[  34  -51  -89  -90  125  -23   30   42 -140  -24  -10 -145   88 -153
 -174 -144 -137  -13   27  190  253 -171 -121  105   10    8  -44  196
  -72  114 -329  -50  131 -129    6   65  -24  236 -105  209  144   69
   70   78  139 -160  -80  -46  -34 -121  -22  -84  103   -5  -17 -154
  -24  101  131] : (93)
[  51   32 -154  -54  -89  177 -145    0  143    2  238  101   39  326
   84  -97 -161   37  -84  124   27  -49 -134  218 -140  -86  100 -162
  -17  -35   72   41  202   57   14  -42  212   35  -23  -16 -155 -272
  211 -201   -4   -3  -94  254    8 -142  144  -27  -60 -174  222    0
   -5 -328 -154] : (102)
[ 121  -27  -27 -134  133  -49  -41 -194  -79  -50  -19  233  -78  205
  100 -294  112   67  277   46   48  157 -328  -62   67 -100  292   83
  -84   38 -109  130  -75  -91  -93  267 -188  -39 -231   -8   65 -102
 -216   96  220  176  141  -17  -28  176    5   36  120 -123   28   -1
 -166 -237 -146] : (83)
[-154 -152   50   22  -71  -74  114 -188 -207 -215 -108  116  298 -104
 -144 -112   20  -43 -273   21   14  -16 -134    0  -56   63 -210  207
   11 -145 -301  -86  -41   49   69  140   -5  -59  -27  125 -237   88
  -20  252  -76 -246 -234    0  -21  117  -36   60  -79  -12   56   53
  -28  116 -227] : (87)
[  -1  203  -94 -156  -16  -86  112   39  214   47  -47   22  213   46
   58  150 -141 -124  -24 -161   24  -59  165  -37  121  -52   17  -31
 -266 -116 -275   -1  149   85  -23  -26  -46 -132    5   -9   44  137
  310  112   58   21 -184  -41 -134  -27  -42  -72 -186   90  -21   -2
 -235  244  200] : (93)
[  -2  164 -105  -45  216   39  134 -207   -3 -152    3   35 -150  118
  325  -30   87  240  293  -97  -63  -14  -49   94 -120    6  179   42
 -510 -216   73  107  120 -189  136   61  118 -120 -296 -165  -19 -192
  120 -171 -213 -194  194    4  -30  -93  -80  143  163   -8   23    3
    0 -180   43] : (84)
[  -3  137  -71 -205 -281  131  -31 -271  159  156 -225   46  255  165
  -27   -8 -162 -147  227   -9  -35   21  121  154  -28   -8 -174   87
  -81 -127   41 -320  -59   85  -48  230   31 -246  207 -109 -208  -25
  214  -82   -1  -54  -64  100 -359   54  -61 -244 -121  333    0  -34
 -101 -138   42] : (83)
[ 376   62 -138  -34   66  107  -16   16   70  179  261 -122   -2  182
   56   77 -172   22   82  -72  154 -184   13  -56   82   55  -44  147
  -56  -41 -240  -32 -112   66  123  195  260  191   29  -91  157 -213
  302 -144   35 -278 -281   36 -185   87   22 -175 -309  158 -164  -51
   16  -13  -37] : (83)
[   7 -177  125 -233   93  157   92 -329 -276  -36  167  -42 -341  -23
  404 -429  175   -1  181  260   56  -48  -67  132 -290  138 -185  312
 -148 -168 -231  344   19 -275   45   77  125  200 -125   74   48 -109
 -269  -48   96 -181  152  -87   94 -325 -209  108  334 -119  -34 -229
  -37 -168   -5] : (90)
[ -52 -114   65  153  118  192 -101   43 -182 -129 -148  -39  133  -34
  281   -3  -33   98 -143  128   72  -71 -163  -65 -315  205  -82   56
  132   80   99  164 -108   75  -52  -46 -129   58 -137  -31 -354   94
  131  -10 -190  -55  114 -226  195   47   48  -72   55 -100   -7   23
  124  -85 -250] : (102)
[  70  -94  -23   51  138  183 -107 -203  -45 -133 -168  123   89    9
   13 -175  -92  127  104  -55   41   26 -167  -92   51   35   21  129
   82  101  -27  -56 -195   31   43  366  -67   40  100 -103 -208   53
  -49  -47   -7  -13   52  -20 -131  163  -48 -198   14  107 -137   -7
   48  -24 -150] : (93)
[ -52   83  -54  228  247   35  -33 -210  -93 -111  175  138  182  180
  -93  158 -318   96  -74  -98  -86  112 -153  168  261 -152   37 -111
    7 -124   35  -33   95   49 -141   -1  189  -40   66  -99 -288 -250
  276  -14  158 -272 -142   99 -136   44  208   39 -483   10    8   26
   36 -321 -197] : (90)
[  61 -193 -133  -16    0  148  -79  -13   88  -50 -130   31  194  250
  186 -192   16 -165  -48  127  -37 -170 -334  118   32  246   71   63
   34 -109  -98   44  269  -16   90  238  -90  -54   90    7 -263 -128
  -41   46 -160   90  -64  109 -207   52 -114  183  -15  285   46 -208
  -22  -86  -63] : (82)
[  27  -31  -96  -67  176   -7 -263  -18  -83 -138 -157  176  295    2
   50 -293  135   64  138  151   99   96 -171   45 -200  197   44   -6
  253  272  188  120    2  -32 -212  -45 -103   90  -89  209 -219  146
   14   28  -73  -33  115  132 -115  262  -40  -97   94  114  -48 -174
 -116  -32 -192] : (84)
[  98   80 -214   56  260   63  151   99  125    6 -102   10  -13   78
  196   97  -77   59  249    9   56    4 -116   89  168   79  151  136
 -263  -91 -147 -128  111  -69  179  299  241  -31 -132 -202  -45 -244
  213  -88   17 -156  -89 -148 -163  -12   -3 -100   98  184  -61 -109
   13  -61   49] : (83)
[-168 -143   20   36  174   87   -1   82 -254   32  242  154 -127  -60
   72   66   13   88  -53  419   73   78  -98   68 -242  -96  -24   11
  292    4 -280  256  -24  -89 -141   98  141  124 -162  170 -154   -1
  273  -84  235   99    2  -41   23   15  207 -174   59  -21  279 -124
 -245   31   47] : (84)
[  51  -19 -114  -99   60  143 -194  -41  -75  -50  -18  158  126  135
  109 -291   20  218  340  173  -54  152 -171   47 -101   83  127   77
   23  -30   82  -11  -26  -66  107  437  135 -124    3   66 -115 -143
  101 -138   73  -74  265   77 -228  228  -53  -22  151  164  -12 -121
 -115 -146 -206] : (93)
[-186  147  -17  252  112   -4   97 -142  -12   70  101  -28  125 -131
  145  166 -129  199 -343  108   26  162  131   63  -49  -93  -69 -211
  275 -156  -37   35  143  326  -17  -93  302  -21 -194  175 -118   83
  501 -142  -82  -40  157 -213   98 -159  156 -146 -123   -6   14  144
 -240  243  124] : (83)
[  63  -40  -32  130  108  148  -45 -148 -107   -6  -12  -67    5  115
   27  -58  -76  142  -87  152  209   31 -125   75 -237   76  -49  -45
  240    4   18  -22  -68   68    7   93  139  124  -77  155  -60  -72
  306 -163  -78  -94   50   38   -6   42   71 -167   23   36   68  -28
   35  -11  -52] : (84)
[-135   27 -115  -44   34  342  -49   95 -109   35   31  151   93  135
  224  -70 -112   24  187  212   15   58  -61   12 -353    0  -11   27
  189 -112   17  -44  161   -3  -44  238  210 -224  246    1 -335 -126
  371 -241   29 -122 -128   68 -148  113  -14   32  135  158  119 -189
  -84  -70 -269] : (84)
[  99   39 -161 -214  -85  253    1   17  181   80  112  -47  -28  -58
  260 -217 -108 -296   42  101  135 -179  180  -24 -145   64 -140  124
   69   46 -215    6   83   -7  166   83  285 -107  287  -25  135  107
  184 -199   79  -77 -174  128 -105 -185 -111 -299  126  150  -45 -250
 -104  225   15] : (82)
[ -15 -216 -149 -113   15  192 -119   16  -80  -74  -55  -16  254  125
  203  -83  -43  124  101  257  -20   20 -194   -4 -263  156   30  138
  103  -39   -1   10  109   63    4  208    3  -41   75  102 -322  -67
  148  -77  -68 -179   86    6 -212  217  -21   96  -18  178   -1 -188
   45 -146 -172] : (93)
[  94    6  -72 -116 -120  214 -104   77  -34  -18  -68  -52  138   66
    4 -298   68  -10  218   33   64 -175 -224  -71 -189  194   32  134
 -115  -19   -4  -46   84  -66  186  102 -148  -85   82  -29   -4  100
 -117 -160  -96   15  136   66  -97  -27  -99  131  274   41  -64  -12
   33   99 -145] : (90)
[ 150  -16 -100  -35   70   72  -74  -94   63  -51  124   -7   34  235
  298 -319   -8   63  -46  -46  100   18 -302  -17   94  262  191  -39
  -26   23   42   70  -41   54  -58  118   51 -128   48   -7  292   -3
 -179  140  137  -53  117  269 -121   84   97  108  -49  176  -66  -85
  244  -22 -266] : (107)
[  -4  -47  -73  208   57  102   -4 -175  215 -140 -257 -229  122  114
   63    5   28  -56  -32  214   64  -42   56  108  -23  241 -167 -165
 -233   15   15 -146 -102   -3  149 -119   34   73   95 -121   61   26
  255    3   10 -216  -53  200 -114 -171 -106 -138    1  126  197 -121
  342  177  225] : (82)
[ -11  266  -87 -206  212  -75  138 -154 -150  -66  135   19 -211   30
  130 -310   93   57  122 -264   93  173  -83   44   40   54  217   73
 -164   -4 -113  212  193 -167   10  -96   63  -37 -173  196  274  152
  -78  207  144  -75   72   57  107 -233  102   72 -119 -129  -98   63
 -218  159    5] : (90)
[-192   71 -211  148  102  -98   62   27  135 -254 -200   63  269 -212
 -149  -37  -57   35  -10  121   44   25   39  -21   42   16   90 -134
 -100   63 -191 -230  257   86  162   88   41 -208 -107  193  -69  266
  242    2  -37  176   86  -16 -130  -51   -4 -199  189  307  205  -10
 -125  377  281] : (107)
[-104 -102  -55  217  234  174 -127  -16 -196  -79  145   -4   54 -108
   42 -107  -32  160 -201  300   40   -4 -177  -79 -181  156  -35   21
  254   23  -39   30   17   -6   36  157   90 -108  -12  141  -51   94
  313 -145  -28 -104  151   65  -72  160   86  -56   31  273  142  -72
  -20  153  -77] : (102)
[ -62  -37   55   26  -26  327 -188 -183 -138   19  113  -25  -44  139
  153  -66 -189   35  -89  100   20  220 -115   -2 -178  168 -106   39
   29  -98   88  -48   -4   58  -38   67   18  -96  152 -134 -253 -140
  217  -67  125 -216   64  -89   19 -107  108  -45 -260   -1   -7   95
   85 -260 -326] : (102)
[-353   91   97  230 -212   92   76 -197  -62 -124 -126    0   37   59
   63 -120   93 -121 -298   71   20 -118  -50  -27 -177  149  -51 -342
   -8 -167 -134   63   27  165   91 -190 -225 -235 -133  156  -75  178
  108  218 -192  377  -41   74  192 -159 -101   81   91    8  411  278
   40  246  -34] : (87)
[ -63  132  -12  234  125   17  160   68  -97  106  170  125   32   -4
  116  141 -109  -39   67   65  -49 -168   64   37    6  -35 -106   23
   29 -216 -191   37   74    8  168  184  293 -115  -68  -98  -98 -106
  318 -177   64  104  -10 -122  -13  -66   82   14   93  234  123  -59
  -89   94  -15] : (82)
[ -30  -76  -49  -32   67  156  -76  -91   27 -228   26   88  -77  151
  337 -215   87 -154   88  129    0 -355 -139   72 -308  186  -19  -75
 -167   -4   -8  256  -24 -270   89  -53  -71 -107   82  -26 -181    3
   53 -146 -187   41  -55  383  -59   72 -166   85  170   82  249 -188
  151  -40  -38] : (87)
[ 214 -155 -142  168  -28  108 -119 -248   19 -198  186 -178  -35   16
   42 -307   54   14 -141  166  118 -142  -61    2  -47  141  -97  -15
  -85  -10  -62  -14  211    2  260   40  338   90 -113   21  293  -97
    0 -148  -88 -212   43  229   19 -241  -70   50  185   50   71 -114
   80   88  -58] : (84)
[ 387  -28  -25  -15   32   77  -97   54  171   46  -14  -71   10  279
  287  -72 -162  -96  165  -37   88 -129  -64   12  138  165    5  147
 -304   48   13   50  -96 -151  -70  103  -19   98   54 -415  169 -144
  -86  -78  260 -136  -28   73  -74  -17   32  109   77   -2 -198 -235
  131 -150  -86] : (88)
[  -9   56   -1  -90   13  299  -45   -7 -184   85 -161   99   -7  418
  -23 -116  -37 -325  247   13   52 -236 -267  195 -354   37  -12   50
  149  -84  132  147  128 -350 -280    7 -287 -168  182   26 -295   -3
   79 -125  -23  304 -130  171 -121  111  -18  149  293  113  155 -172
 -132 -210 -135] : (88)
[  49 -169   47 -300 -196   74  -82 -209   -2 -103 -123   90  225  241
  138 -434   41   17 -244  109  -69  184 -136    0 -167  139   52  137
  215  118  -45  188 -307  161 -113   -6 -274   64 -123  137    6  100
 -295  284   90  106  128   85   67  132   18 -147  -48 -179   21   16
 -116 -255 -250] : (107)
[-205 -138  -83    7  159  164 -144   98 -164 -187   21  271  305  223
 -284  -71   35   83 -177  145  -65   38 -339  244 -189  -20  146  -32
  276   17  -50  188   83  -83 -217  -48 -215  230   19  173 -600  -54
   26  101 -135    1 -203   90  -58  115  135    5 -209 -109  126   -2
  -52 -199 -277] : (84)
[  18  -20    6 -182 -150  379 -113 -109  -30 -103    4  -78   47  274
  238 -222  -22  149 -127  -15    7  -45 -108  -68 -341  226   39  -33
  -85  -33   32  163  -30  119 -113 -214 -242   71  -29    9 -153  -43
    4   26 -272  -88 -183  183  -18   -7 -172   71  -85  -63   74   94
   -9 -239 -183] : (107)
[ 129 -145  -55 -183  -36  207  -99   10 -268  -14   33   43  -77  229
  349 -383  122  -16  400  220    9 -170   33  147 -404  227  -11  268
  171  -35  -65  383  -48 -299   18  296  124  148  -71  169 -132 -133
 -112  -70  -33   42  112   34  -48  142 -160  118  323  160  -89 -399
 -143 -156 -224] : (84)
[ 132   12  -40  -22   18 -136  109 -109   65  -37  145   45   69  -24
   55  -47  -40  -16   -5  -98  118  -95  -28  -70  164   55 -110   62
 -264  -99 -292    0   49  107  179  -35  201   56 -110   24   99  -43
   39   43   96 -139 -222   42  -99  -11 -114   29    5  -45  -20   48
  -23   88   -1] : (102)
[ -19 -110  -49  169   55  180  -12  115   37  -64  -69 -120   81 -116
  161   -7 -123    1  -82  195  249 -350 -103  -63  -73  202 -124  -54
 -108   28 -206  -32  163   75  128  -58    8   85   33   11  -99   31
  227 -122 -167  -45 -265  130 -116  -47 -230   46  217  174  174 -167
  130  191  146] : (102)
[ -27   -7  -77 -310   28   97  -97  165  -48   84 -173  -22  345   -3
   49  -82  -70 -165   67  153   -1  -17  -63  104 -208  215 -170  231
   96  151   34   40   55  -49 -193  -95 -143  -23   85  153 -210  229
  159  131  106  -58  -35  -53 -184   73    0 -205   19  180  -21 -166
 -159  -77  -26] : (83)
[  18  -31    8  -21  -98  149  -57  -50  -64    7  -25  -24   69  101
    4 -273 -135  -46    2   24  198  -42 -131   25  -19  225    3   37
   28   23  -54  -17    9   49   22  -12 -103  -18   49   56  103   33
 -131   69  126  129   47  109  -76  -65  -40   38  163  131   17  -84
  105  -45 -157] : (90)
[  93   94 -205   75  192  -79  153  157  114   72   34  -40   69  -75
   65  187   -9 -102  -28  -70  207 -423   27  -31   81   25   38  -17
  -33   15 -285  177  204   87  198 -117  129  110 -302  141   93   51
  332  -43 -267  190 -244  -28  -67   52 -132 -129  136  148   77  -77
 -153  251  231] : (102)
[-156   13  113  236  201 -111  -27   27 -184 -112 -125   24  201   14
   22  152   37   82 -157  145  -59  -27 -144   82  -41  174 -119  -56
 -123  -25  -45  102 -106  -99 -224  -32 -192   37 -243  -11 -200  109
  215  258   35  -55   22  -93   70   86  144   51 -140   79  180   61
   51   55    7] : (90)
[ -77   37  -61  -28  -89 -151   47  -25    2 -173  100  100  318   61
   30 -148  192  -64   87   42  -29 -132    7   44  -76  -59  -32 -146
 -221 -147 -135  173  112   57   69 -193  102  -83  -23  182  -32  113
  -34  172   13  -63 -121  141  -30  -95  -96  176   54 -145  160  -29
   60  173 -105] : (88)
[-152  -35  -65  163  -69    2  -23  -50  149  -43  -91   93  255  125
  -63 -159   11  -73   -3  297  132  -92  -78  238  -22   91   49 -213
   32  -94 -162  -68   41   62  -60  -54 -104  142   -8   89 -220 -101
  -60  -27  -32  112  -35   -7  -81  -28 -137   83  220   42   18  -60
  201   52  -64] : (83)
[  11  131  -56   92  265  -14   -3  -85  -43   16  173  148  109   33
   26  175 -134  205   21 -153   40  -68  -99   17  149 -119   26    2
 -144  -40   22   30  -86   53  -30   86  163    8  -44 -176  -62 -111
  276  -26    3 -259 -104  104 -118  121  127  -49 -270   28    2   37
  142 -108 -165] : (90)
[-200  -25   63  359  -13  -10   55   85  -27  -48 -106  -81  276  -41
  -47  107 -192 -198 -494  221   89 -121 -118   56  -59  161 -153 -234
  314    9 -160  -25   48  233   63 -234 -115  -23  -70  159 -176  172
  307   74   19  270   22 -103  198 -142  178 -101  -70   23  267   99
   51  217   38] : (93)
[ -68  429  -16  -16   -7  -36  103   66   10  187   59  -40  170  -17
   53  202 -200  149 -126  -34 -158 -240   89   94 -122 -195 -160  -50
 -224 -148  -30  -91   86   71  -71  123  149 -150 -315   22    0   78
  594  -87 -120   15   27 -186  134  -93  144 -166   24  -19  153  347
 -286   62  159] : (93)
[-127   56  -98   67  422  -71  224  -68   45 -110   61  108 -109   11
  187   35 -110   68 -253  -45   26  165  -99  157  159    0  170   40
  -46  -19 -200  113   33  -49   52  106  160   28 -145  -25   17  -13
  166  164  155  -53   48 -105  115 -189  262 -202 -197   -1   48  -25
   42   45   66] : (107)
[ -82   64  -96   44  164  151  -65   29    9 -189  -10  237  146   88
   52 -140 -234    8  165 -177    3   41  -71 -115   96   84  148  -49
   -6  170   10   30 -139   72  155  -45  -90 -100  276  -74 -293   52
   48   50  178   65 -160  165 -135  153  -37 -102 -173   59   31    7
  173 -101 -279] : (83)
[  -3   41   57  145  239  -84  144  -13 -134  -29   78  -60   60  -24
   39  135   -2   99 -108   88  -59 -295 -308   77  -20   56 -163   61
 -326 -122  -92   56  100  -74   89 -151  -22  101 -344  -76  -75  -78
  185  -70 -102 -115  -10  -33   71 -124   50  154   78  -83  239  147
   60 -131  141] : (90)
[  40  104  -75   44   32 -139  -51  110  170  -64   24  112  280  141
  -78  114 -137 -165  -26  -51   52 -347   38   67  101   -3  -17 -157
 -206   63 -181   97   -9  -59 -161 -166 -159   83  -19  -30  -73   73
  169   98   38  109 -303  204 -111  157  -26   20  -97   64   95  -57
   45   89   51] : (87)
[  78  138   33   60 -144  -38  219 -326  -56  118  164 -180  -79   15
    9  -49  -61  -89 -123  -72  193  -11  114  -21   45  -66 -167   21
  -92 -278 -295 -100   85  123  126   13  272  -45  -65   16  406  -21
  137  -12  132 -193  -52  -40   90 -300   37   76  -44  -85  -63   76
  -49  275   12] : (107)
[ -31  -54   91   90   70  235  -39 -116 -163    7  -30   63  113  -68
  181 -183 -100   78 -320  -15   60  -26 -172  -12  -73  273 -162  172
  220  -73   13   20  -44  120   30  144   46  -51   13  -53 -165   -4
   75  -17 -214 -136  -21    5  -45   45  -63  -34   16  235  -72  -25
  -71  -36 -265] : (82)
[-136  -42 -133  157  142  108  108 -105  140 -233 -113  -16 -191  -67
  322   -6   79 -205   10  117  232   22   12 -133  -41  146   93 -257
  -23   87 -169   94  105  -34  -42 -202   65 -263   39   -2  175  250
  132    1  107  164 -139  282 -103  -44  -47 -119  232  192  266 -221
   23  402  211] : (87)
[ -23  -53 -140  225   59   21  -50  -14  -44 -163  278  -23  -52   10
 -137  127    2  315   22  187  145  -53   46  -24 -116  -79  106 -158
 -203  -25 -145   36   13  -10   27  -35  188  131 -280   19  134  -50
  204 -152   22  -68   20  120  -40   -6  135   -6  130   -6  208   35
  135  111   38] : (90)
[ -77  113   49  -89  -88  296   -9 -105  -23  -65  -41 -156 -124 -101
  304 -245 -126  100  288  -31  229 -141   63 -186 -182  238   18  -49
 -308   76  -44   15 -159   78  166 -225 -219  -62  130  -70   82  174
  -63 -104  -10   10   83  103  -52 -195 -256  -44  140   57   12   15
  293   60   30] : (90)
[-227  241  -76  145 -170  137  -75 -236  -30   -9    3   67  364  -62
 -248 -128 -131   72  -23  -53    4   62  245   56  -58   71 -200 -105
  128  -74  126 -293   47  216   18 -129  168 -155  221   47 -164  114
  231 -103 -114 -230 -106  231 -205   -6  -61  -15 -116  284  -23   74
   38  171 -192] : (102)
[ -18   62  -86  -19  -14  264   19   91 -189  -45  337 -115 -227  -24
   14 -211  -68   24  127   92  286    9   54  -41 -225    0  124    8
  -88  -82 -246  125  232  -65  139  -92  202    8  -42  106  285  -32
   32 -110  173  -29   26  -90  147 -416   38    2  237 -136   25  -76
   14  107 -169] : (90)
[  40  -83   36   32  165  -23  137 -407   -6  -59  117  -89 -295   36
  414 -294  246  -61 -216   33   25  -17 -245   78  250  213   67  -14
 -133 -162 -264  346  -13   16  200   40  105   81 -355   32  351 -116
 -239  292  -27   36  147  -38  146 -301 -112  -10  -43  -64   23   51
   20    2   24] : (93)
[ -71  -26  130  261  139   73   44  -45  -61    2   97   55  117  198
  176   55  -44   65  -56  117  -45   74 -302   46  178   94   83 -229
   76 -170 -127  200 -152  239  -54 -135  -93   95 -117  -49 -200 -171
  -62  102  179  156   92 -213   44  -86   86   33 -194 -123   44  144
  188 -217 -164] : (90)
[ 147  -43  156    2  -64   26 -142 -118  -37   61    5   -3  415  120
   78 -187  216   -2   93  267 -237  -17  -22   77  -22  145 -350  163
 -119  -86   94   72 -306   34  -36  -39   25  169   -1 -306    5  -91
 -151   34  145 -401  133    1  -19 -103  -38   57  -62 -101  -58 -119
  167 -193 -242] : (102)
[ -41   -1  -61  101  145   54  -23   82   13  -98  -72   26  -32  143
   59  -91  -12 -105 -112  134  114   -1  -71  108  -50   61  164  -54
   -5   67 -112  168   72 -220 -138  -45 -157   52  -85  -49   55   59
   74   77  131   90  -22   57  114  -68  106   51  102  -77   79 -162
  -73  137    6] : (83)
[ -62  -91  -96    2   33  180 -100   16  -25 -207  -90   23  190   23
  -23   11 -135  161   66   94   19  -65 -185   -2 -134  156    2   44
 -301   18   69 -123   89  -21   20  -57 -107 -100  -54  -86 -251  -44
  135  -86 -109 -123  -62  146 -244  108  -86   17  154  172  189  -10
   98 -246  -63] : (82)
[ -31   97    9  110  265 -112   96   70  -70  -26   72   30   60   18
   95  181  -24  -82    1   31   15 -366  -13   -4   -4   -7 -125  -64
 -310  -48 -178  250  187 -122 -137 -214  -62   20 -260   27   14   63
  292  105    5  134 -231   27   -9   -4  -99  112  143  108  300  -84
  -85   30  217] : (102)
[ -42   73 -113   28  -22   72   26 -121  112  -90  -45   72  -20  347
  148 -111 -134  -53 -124  -55    8  -95   86  169 -151   59   82 -121
  -50  -12   47  118  122  -81 -101  -53  -18  -22  -60   16  -49  -11
  123   42  -27  229  -82  234   46  -31   44   86  117   79  181  -76
  -11  -60   -2] : (82)
[  72  -98    7  -38  -42   29  -53 -244  -28 -209    8   10   85   83
   19 -152   99   -3  225   28  -34 -214   94   80  -20   78 -133   37
 -314   -3 -107  225 -180 -103  108 -170  -28  275 -118  -76  -62  -80
 -182   62  -41 -120 -103  157  -74  -63 -259    8   66 -111   27  -86
  150 -169  -48] : (93)
[ 137  243   55 -217  -63 -215  314 -252  245  171  -37  188  -24  203
  234 -123   11 -117  -46 -312  -36    8   45    8  314  -48   68   30
 -156  -81 -243  191 -197  222   55 -168  -77   51 -348  -75  216  -15
 -194  203  109  355 -126  -16   41  -59  -93 -123   10 -180  -16  207
 -316 -111  147] : (88)
[ 190  150 -117   21   27  -95  -16   -6  105  -25   23   41  269  251
    1   -6 -228  -51   61 -121   26 -223  -90  187  124  -25   61   52
 -364 -204    8 -132  217 -155  -32  209   87 -206    4 -144   43 -198
  199  -83  -26 -206  -38  158 -195   88   33  244  -28  201  -57 -174
   -2 -124  -75] : (83)
[-101  -53   45  181    5   34  193 -340   42  121   69   29 -132   -9
  196    0    9  -55 -370  110  175  150  159   90  168  -38 -108  -59
  246 -244 -356  109   54  204  -27   97  323   96 -102    8  148  -85
  145   81   61  -34 -170  -32   37 -206  -17  -66  -61   33    7 -129
 -205  278   99] : (102)
[ -69   31   12   51  197   16  -96 -164  -68  -23  238  259   -3 -133
  -14 -166   29   93   21    3   21  176   17   64  117 -170   18   21
  176   44  -60  188  -99  -22  -50  155  214  116   73  -74  -34  131
  -96  -51  268  -46  218  -72   59 -176  208 -201  -68 -154 -195  -24
  -34  165 -194] : (90)
[ -60   -3  -80  134   38  107   27 -274  164 -254 -233  -68   29   60
  277 -113  -12   50  -16  -95   -2   -1  -28    1  129  217  123 -106
 -316    4   71   -3   37   67   52 -100 -118 -108  -91 -209   -9   65
 -138  120 -137   21   87  100  -60 -152 -106   26   31  161   18  -11
  204  -17   50] : (82)
[ -88  -67  189  -11  105  113 -121 -298  -82 -152  -86  307   75  185
  344 -218   33   75  106  -63  -56   53  -58  123  -80   32   36    0
  -89  -83  226  374 -381  -74   56   -7 -171   -8  103 -258 -349 -142
 -127   16  -52  -89  202  138   18   59 -144   67  -82 -211  -11 -156
  203 -361 -365] : (88)
[  61  -72  -20 -134  153  105 -122  -94   87  -32  -86  100  100  145
  117 -193 -164 -137  -57   76   90  -46  -14    0  -57   64  -65   33
   44  141  -70  130    4  -52  -54  -17 -175   70  229   49 -139   59
  217   11  117   20 -192  232 -150   84 -171  -89  -77   91  116 -259
 -119  -39  104] : (88)
[  77   72 -163  -89   75  170  -70  -38   27   86 -147   90   94  242
 -175 -199 -115  -56  173    8  133  173 -111  132 -102   54  147   97
  247   48   67 -107  235  -54   -8   97  -84   76   58   38 -125  -77
   81 -222   56  144  126   -7 -109  -24   59  -17  155   91 -122 -137
 -214  -84  -63] : (93)
[  94   -7   -2  -62  147  -31   65  -87  -25    4   96 -116    2 -106
   16 -198   68   35 -106   75  233  -96 -192   34  133  -42   34   24
 -161   66 -198  163  161   46  -88 -239  -38  244 -260   67  371   95
 -179  136   94  -48  -16  -10   74 -365  -39  -21  169 -210   11  -55
  -31   57  132] : (83)
[-141   97   52  307  348  -90   66  155 -115  -10  -38  197  184   64
   62  285 -196  -86  -38  166 -137  -59 -107  149    0   19 -112  -64
  108   18   20  115  -58 -128 -228 -114  -28  -15 -178 -123 -346  -31
  349  -63  247  153   28 -160   61  166  229  -22   89   46  158  -17
  -67 -159  -47] : (84)
[  98   -4   33  407   38  -26   83   20   -5 -146  -20   -1   97  193
   64  195 -238 -124 -125  -30   57 -361   47   87   24  -11  -80 -139
  -36  -25  -76  135  -97  -47   32 -156   39   93 -122 -181 -120  -82
  180 -101   -1  138 -171  113  120   11  100   82   47  -54  159 -100
  120  -34   -7] : (83)
[ -97   38   54  107  301  218   38   86 -238 -154  -70   -9  -44  -43
  384   24 -154  -21   29  -26  -23 -103 -308    1 -134  164    2   39
   -9   41  115  193   21 -168 -151  -42  -54 -269   22  -75 -228  189
  118  -14   66   33  114  -49   29  -23  163  -47   71   93   71  -50
   24  -88  -96] : (82)
[ -33  118   48   11 -121   71 -210 -167 -119   -6  134 -116  168  -79
 -146  -93  -17  173  -78   63    4  -23  -10 -101 -118  125 -192  -84
 -148   92   92  -56 -148  151   19 -230  -96   44 -132   24  114  145
  173   41    7 -158  101  114   15  -71   18 -103 -154  -40  125  300
   83   -5 -116] : (93)
[ 116  -89  -82 -129   41  143  -81   68 -322  -11   -9  102  105  157
 -109 -168   14  -19  475  107   10  -78 -190   46 -241  150 -103  342
   78   64   13   11  -47 -301  -26  159   29   66   85    9 -204  -72
  -36 -132  175 -161  -99  180 -251  299    5  150  208  139  -26 -223
  -55 -192 -276] : (84)
[  50  129 -110  140   14   11   91  -25 -101  105   14 -176   46   40
 -107  111 -144  -84 -137   33  271  -12   38  113  -43   52  -38   89
   32  -82 -109 -192  163    3    6   75  199  -41 -170  -39  271  -97
  339   24    9 -200  -38  -62   75 -179  237  -60  -87  168   24 -103
   21   94  -83] : (107)
